Moves between nodes:
DS: !>BN, $>GM, §>RQ, ^>GG
JP: !>GN, $>DS, §>PC, ^>BZ
CR: !>NC, $>NF, §>TM, ^>QH
BT: !>NF, $>TT, §>FS, ^>BP
SF: !>FS, $>HF, §>DM, ^>GS
RQ: !>BZ, $>NJ, §>TJ, ^>DS
BN: !>SB, $>PC, §>BZ, ^>TR
TD: !>BP, $>DM, §>GS, ^>TT
GG: !>TR, $>TJ, §>DS, ^>PC
TR: !>NR, $>JP, §>BN, ^>DP
NF: !>QS, $>JR, §>PR, ^>LD
TP: !>TJ, $>JM, §>NH, ^>SD
GS: !>BT, $>QF, §>SF, ^>TD
QH: !>HH, $>LD, §>CR, ^>QS
SD: !>RQ, $>JJ, §>TP, ^>HC
FM: !>SD, $>HR, §>HH, ^>JM
SB: !>HF, $>DP, §>SL, ^>NR
ZL: !>GS, $>NR, §>CJ, ^>HF
NR: !>QF, $>GN, §>SB, ^>TB
TT: !>JR, $>SF, §>TD, ^>MT
LG: !>JM, $>CR, §>QS, ^>HR
LD: !>LG, $>RP, §>NF, ^>TM
FS: !>PR, $>TD, §>MT, ^>BT
SL: !>ZL, $>TR, §>GN, ^>SB
QF: !>TT, $>CJ, §>HF, ^>DM
HR: !>JJ, $>QH, §>LG, ^>NC
DP: !>TB, $>BZ, §>TR, ^>GN
GM: !>PC, $>SD, §>NJ, ^>TJ
JM: !>HC, $>NC, §>FM, ^>JJ
MT: !>RP, $>GS, §>TT, ^>FS
JJ: !>NJ, $>HH, §>JM, ^>NH
PR: !>QH, $>BP, §>RP, ^>NF
HH: !>TP, $>LG, §>NC, ^>FM
NJ: !>GG, $>TP, §>HC, ^>GM
PC: !>DP, $>RQ, §>GG, ^>JP
NH: !>GM, $>FM, §>JJ, ^>TP
BP: !>LD, $>MT, §>BT, ^>JR
HC: !>DS, $>NH, §>SD, ^>NJ
GN: !>CJ, $>BN, §>DP, ^>SL
NC: !>NH, $>QS, §>HR, ^>HH
CJ: !>SF, $>SB, §>TB, ^>ZL
TB: !>DM, $>SL, §>NR, ^>CJ
TJ: !>JP, $>HC, §>GM, ^>RQ
QS: !>FM, $>TM, §>QH, ^>LG
RP: !>CR, $>BT, §>JR, ^>PR
JR: !>TM, $>FS, §>BP, ^>RP
BZ: !>SL, $>GG, §>JP, ^>BN
HF: !>TD, $>TB, §>ZL, ^>QF
TM: !>HR, $>PR, §>LD, ^>CR
DM: !>MT, $>ZL, §>QF, ^>SF

The rows follow the links: the fewer symbols apart two nodes are, the more alike their rows tend to be.

Known rows, each with its node:
[-47,-15,5,83,10,-19,-23,6,27,9,-23,-1,-72,38,-12,20,-38,-1,56,7,57,-65,-28,-17,-48,-40,33,1,21,18,-35,16,-124,-9,-165,-40,-41,-16,38,2,47,20,-26,44,-20,-73,-14,23,44,59,16,-57,14,51,-45,10,-14]
node: TR
[-15,-3,80,-63,-69,41,16,-16,21,39,-29,54,1,-39,11,42,10,-12,-34,16,-8,29,-108,-23,23,60,64,-16,-46,62,4,-60,-34,-50,36,-34,-23,122,-62,79,-7,54,-20,-74,26,36,2,8,-17,13,-21,-56,-56,42,4,29,27]
node: GS
[-16,28,-61,-29,-1,16,-40,13,-18,-7,19,-80,-55,49,17,38,-48,96,-25,17,39,34,19,12,-42,18,-29,-14,-2,6,41,-60,40,9,-9,-32,47,-6,77,-46,-48,-93,44,58,-58,13,128,-43,-37,27,23,64,-16,-52,-58,26,38]
node: HH
[-44,-45,19,26,41,1,-51,51,1,-8,-17,1,50,23,0,7,25,-107,39,-9,19,-111,24,-33,-32,28,9,-101,63,4,11,2,-111,-32,-118,36,-4,-40,-11,-11,51,38,-58,-36,0,-14,-5,62,82,74,16,-24,30,18,-19,14,-5]
node: SB
[-13,-22,-56,71,-48,-54,8,-36,-1,-1,-5,-2,-96,62,-44,-19,-37,31,19,40,42,-31,-79,4,-27,-85,29,68,-15,-14,-4,55,-42,36,-140,-49,-67,-28,31,29,29,6,13,63,3,-66,-24,-6,42,13,4,-55,45,79,-20,15,-13]
node: JP
[66,21,-88,51,-61,-75,37,-20,-13,-18,29,-27,-4,40,-27,-64,5,-44,-48,23,-17,-14,-65,-16,70,-44,-26,102,-40,-71,49,71,50,66,-13,-24,-56,-38,22,30,51,-9,5,29,48,-11,-85,-4,52,-29,-19,-3,58,16,2,-58,-11]
node: RQ
[6,25,69,16,42,29,7,-8,-52,13,-17,71,52,-52,8,14,74,25,-27,-31,-69,45,89,58,-39,-10,19,-31,20,43,-110,-21,38,-38,143,21,17,35,-12,12,-19,36,38,5,39,-93,2,25,-77,-44,43,-26,-24,-11,0,-54,-5]
node: BP
[-43,-15,-22,90,-17,-37,-9,-11,23,4,-16,-1,-91,56,-19,17,-41,18,53,13,53,-49,-42,-10,-50,-62,43,31,12,13,-26,25,-98,4,-159,-45,-54,-16,28,12,34,10,-7,65,-14,-77,-13,-1,39,47,7,-63,24,59,-41,19,-17]
node: BN
[45,1,-99,56,-58,-68,32,-28,-9,-24,21,-13,-32,47,-40,-61,-4,-22,-35,35,-1,-12,-75,-14,42,-74,-3,100,-45,-58,48,75,30,59,-44,-28,-66,-42,24,43,52,-6,10,29,42,-27,-64,0,57,-28,-21,-21,59,43,-10,-31,-19]
node: DS
[-24,-66,13,-58,-6,22,-40,16,-23,2,-7,23,99,-4,11,-16,39,-87,-8,-5,-2,-73,-45,-19,17,50,35,-91,3,-4,45,24,-34,-28,-47,62,33,-18,-90,42,-10,46,-48,-89,36,86,8,20,74,43,-12,-7,20,31,66,60,9]
node: ZL
[7,-34,33,-33,81,34,61,-34,6,-26,32,27,31,-80,-6,-40,-29,37,66,-11,-25,69,75,47,19,-44,-11,45,53,11,-65,48,79,-6,95,68,13,-4,-46,-70,-29,-23,9,-34,-35,13,-17,-7,-65,-90,-3,39,-12,-2,66,23,-35]
node: LD
[-2,35,94,-28,-41,32,20,2,-9,40,-34,70,1,-39,8,59,31,0,-61,17,-30,47,-53,-17,5,57,55,-15,-37,79,-43,-74,-29,-57,84,-49,-35,127,-17,80,15,39,3,-41,33,-44,17,26,-49,-8,8,-55,-51,26,-32,-23,16]
node: TT

Each walk starts at a row. The symbols on each line, taken left to right, move it on to the next node.
Each answer is a row, close to the row of the node it stands for.
---
[-10,21,79,-45,-63,35,10,-6,12,40,-30,60,5,-44,8,48,25,0,-49,23,-14,56,-78,-26,11,65,68,-16,-49,81,-24,-79,-32,-58,55,-48,-35,135,-36,85,-3,46,-7,-58,25,-4,8,17,-35,3,-6,-48,-56,35,-20,4,30]
§ $ ^ ! ! ! $ -> [11,-36,43,-22,73,29,56,-33,-7,-27,22,44,40,-73,0,-40,-1,28,56,-29,-39,70,87,62,-6,-44,-4,23,53,1,-82,51,74,-7,108,60,30,-24,-54,-55,-38,-16,16,-19,-15,-14,-15,-6,-70,-86,5,31,-9,-2,71,9,-37]
^ § ^ § § $ $ -> [2,38,92,-9,-25,28,6,1,-27,38,-30,76,16,-42,14,44,46,4,-61,6,-36,53,-15,7,-7,46,43,-33,-26,80,-63,-68,-19,-62,98,-46,-39,123,3,60,9,46,17,-27,40,-66,19,30,-54,-13,12,-55,-53,14,-38,-40,21]
---
[-53,-25,23,53,34,-3,-47,49,14,-3,-20,11,20,22,4,23,7,-96,52,-6,35,-106,29,-27,-30,19,13,-79,61,9,1,-10,-121,-35,-137,19,-19,-27,6,-14,60,32,-54,-7,-10,-37,-4,67,75,73,20,-38,18,23,-38,9,4]
§ § ^ ! § § $ -> [-54,-28,35,69,36,-7,-45,41,28,-6,-26,7,-13,29,-2,26,-3,-54,63,-2,35,-91,13,-28,-48,4,14,-49,58,14,-13,-2,-126,-29,-147,-13,-30,-29,27,-15,59,23,-46,19,-18,-55,-9,56,55,67,11,-38,18,25,-42,8,-8]
^ $ § ! ! ^ -> [-28,-60,41,-80,-46,35,-18,-8,1,18,-14,28,59,-18,4,2,24,-57,-19,4,-5,-27,-91,-23,29,58,44,-60,-28,24,41,-8,-30,-31,-18,19,27,33,-102,66,-29,54,-35,-115,29,108,-1,10,38,32,-23,-23,-9,58,64,77,22]
---
[-18,-38,49,-79,-62,34,1,-10,7,29,-26,46,32,-25,15,15,19,-42,-18,12,1,-4,-110,-27,29,55,51,-48,-51,37,20,-21,-32,-33,-1,3,9,70,-99,79,-29,49,-35,-108,37,88,1,4,19,18,-30,-37,-21,53,58,63,17]
$ § ! $ ^ § -> [-31,-66,31,-70,-32,24,-31,1,-12,10,-15,25,75,-16,9,-12,37,-73,-8,-2,-6,-51,-70,-17,23,55,32,-75,-8,1,47,8,-31,-36,-39,58,27,6,-109,46,-24,52,-40,-103,35,101,-3,14,62,38,-18,-14,4,40,67,70,18]
! ! § ^ ^ ! $ -> [7,-20,47,-2,73,22,37,-21,-18,-13,12,48,48,-71,-2,-35,24,33,35,-35,-50,57,99,66,-17,-46,-8,10,51,3,-90,35,76,-8,113,69,35,-24,-48,-43,-40,5,27,-7,0,-27,-22,-1,-69,-76,23,19,-8,-9,61,-11,-26]
---
[-36,-61,17,-14,25,9,-58,38,-21,-1,-5,10,93,9,4,-13,43,-116,15,-7,-3,-97,6,-18,0,50,12,-104,47,-15,40,21,-60,-29,-76,67,19,-36,-51,17,22,43,-61,-67,31,37,1,52,86,56,2,-6,29,11,29,33,15]
! ! $ ! ^ § -> [5,41,80,15,14,25,-2,3,-54,27,-27,79,38,-39,10,26,78,19,-55,-21,-60,56,60,33,-27,7,26,-41,17,55,-102,-33,24,-47,119,-5,0,63,-5,34,2,36,35,5,44,-95,13,23,-67,-37,36,-36,-29,-8,-17,-57,5]
§ ^ ! $ $ ^ § -> [5,40,87,11,-5,31,1,6,-41,26,-26,77,24,-38,7,44,64,12,-63,0,-51,40,30,18,-22,26,36,-38,-2,61,-81,-51,2,-59,122,-27,-25,95,3,43,3,36,29,-12,42,-90,20,30,-65,-25,32,-40,-41,1,-46,-55,14]
---
[-19,-18,63,-64,-70,34,10,-24,16,34,-23,45,18,-35,11,32,10,-25,-25,17,-6,17,-112,-24,27,61,59,-31,-52,56,16,-41,-39,-44,17,-21,0,97,-80,77,-19,50,-28,-89,25,59,0,8,1,12,-25,-44,-46,50,43,46,25]
$ ^ $ ! $ $ ^ -> [-27,-66,18,-33,17,17,-51,36,-25,-6,-11,17,92,3,9,-16,47,-104,2,-9,-1,-91,-20,-27,2,40,27,-106,28,-12,39,19,-44,-24,-61,65,25,-30,-76,27,6,54,-51,-87,33,75,-5,47,87,57,-4,-10,30,20,50,47,11]
! ! $ ! ^ -> [3,8,63,13,63,26,19,-14,-52,-1,-9,70,53,-53,10,-11,64,34,-13,-32,-62,44,102,63,-38,-28,13,-28,31,24,-108,11,58,-28,125,45,31,8,-21,-8,-23,27,41,0,17,-71,0,9,-73,-58,40,-12,-13,-15,24,-44,-12]
---
[-29,-20,-44,81,-33,-41,5,-23,8,-1,-14,2,-96,44,-33,2,-47,23,49,21,52,-35,-64,2,-38,-77,37,49,-9,-1,-32,37,-76,17,-154,-54,-58,-20,34,22,32,9,0,61,-3,-64,-19,-4,45,31,0,-63,37,62,-31,27,-18]
! $ $ ! ^ § § -> [-49,-18,13,80,16,-6,-29,23,32,6,-23,10,-52,42,-13,39,-20,-28,71,2,43,-76,-10,-23,-58,-17,26,-23,37,17,-30,5,-124,-24,-158,-25,-36,-18,29,-8,42,24,-37,31,-27,-63,-12,37,47,69,15,-63,16,39,-52,9,-13]
§ ! § ^ -> [-44,-48,16,5,35,11,-56,50,-10,-8,-17,4,78,20,14,-9,41,-119,22,-6,7,-107,26,-10,-14,44,9,-104,61,2,23,11,-82,-33,-96,53,14,-45,-30,8,42,43,-55,-53,23,8,4,54,91,69,6,-15,29,18,-1,17,8]
---
[8,-39,-6,-54,49,40,73,-33,16,-28,66,-44,-20,-58,-22,-31,-105,33,56,47,8,95,38,16,20,-24,-22,70,67,25,-5,11,71,-4,53,25,-13,29,-1,-84,3,-82,-1,-45,-57,25,49,-12,-61,-79,-15,69,-14,10,8,29,-14]
! $ $ ! ^ § § -> [-17,-7,-45,-45,11,32,4,-9,-16,-13,46,-83,-65,12,-13,6,-101,75,-4,52,34,79,19,11,-23,12,-15,23,28,28,30,-37,66,-4,5,-22,1,24,63,-68,-6,-104,26,4,-57,4,124,-22,-47,-21,6,89,-10,-17,-55,33,31]
$ ^ § § § -> [9,-45,23,-44,79,38,67,-29,24,-24,51,6,17,-74,-22,-55,-54,27,70,4,-15,85,63,40,15,-41,-15,60,59,12,-44,43,88,3,87,47,12,1,-33,-75,-17,-38,5,-38,-42,20,3,-12,-63,-90,-17,56,-13,5,55,20,-32]
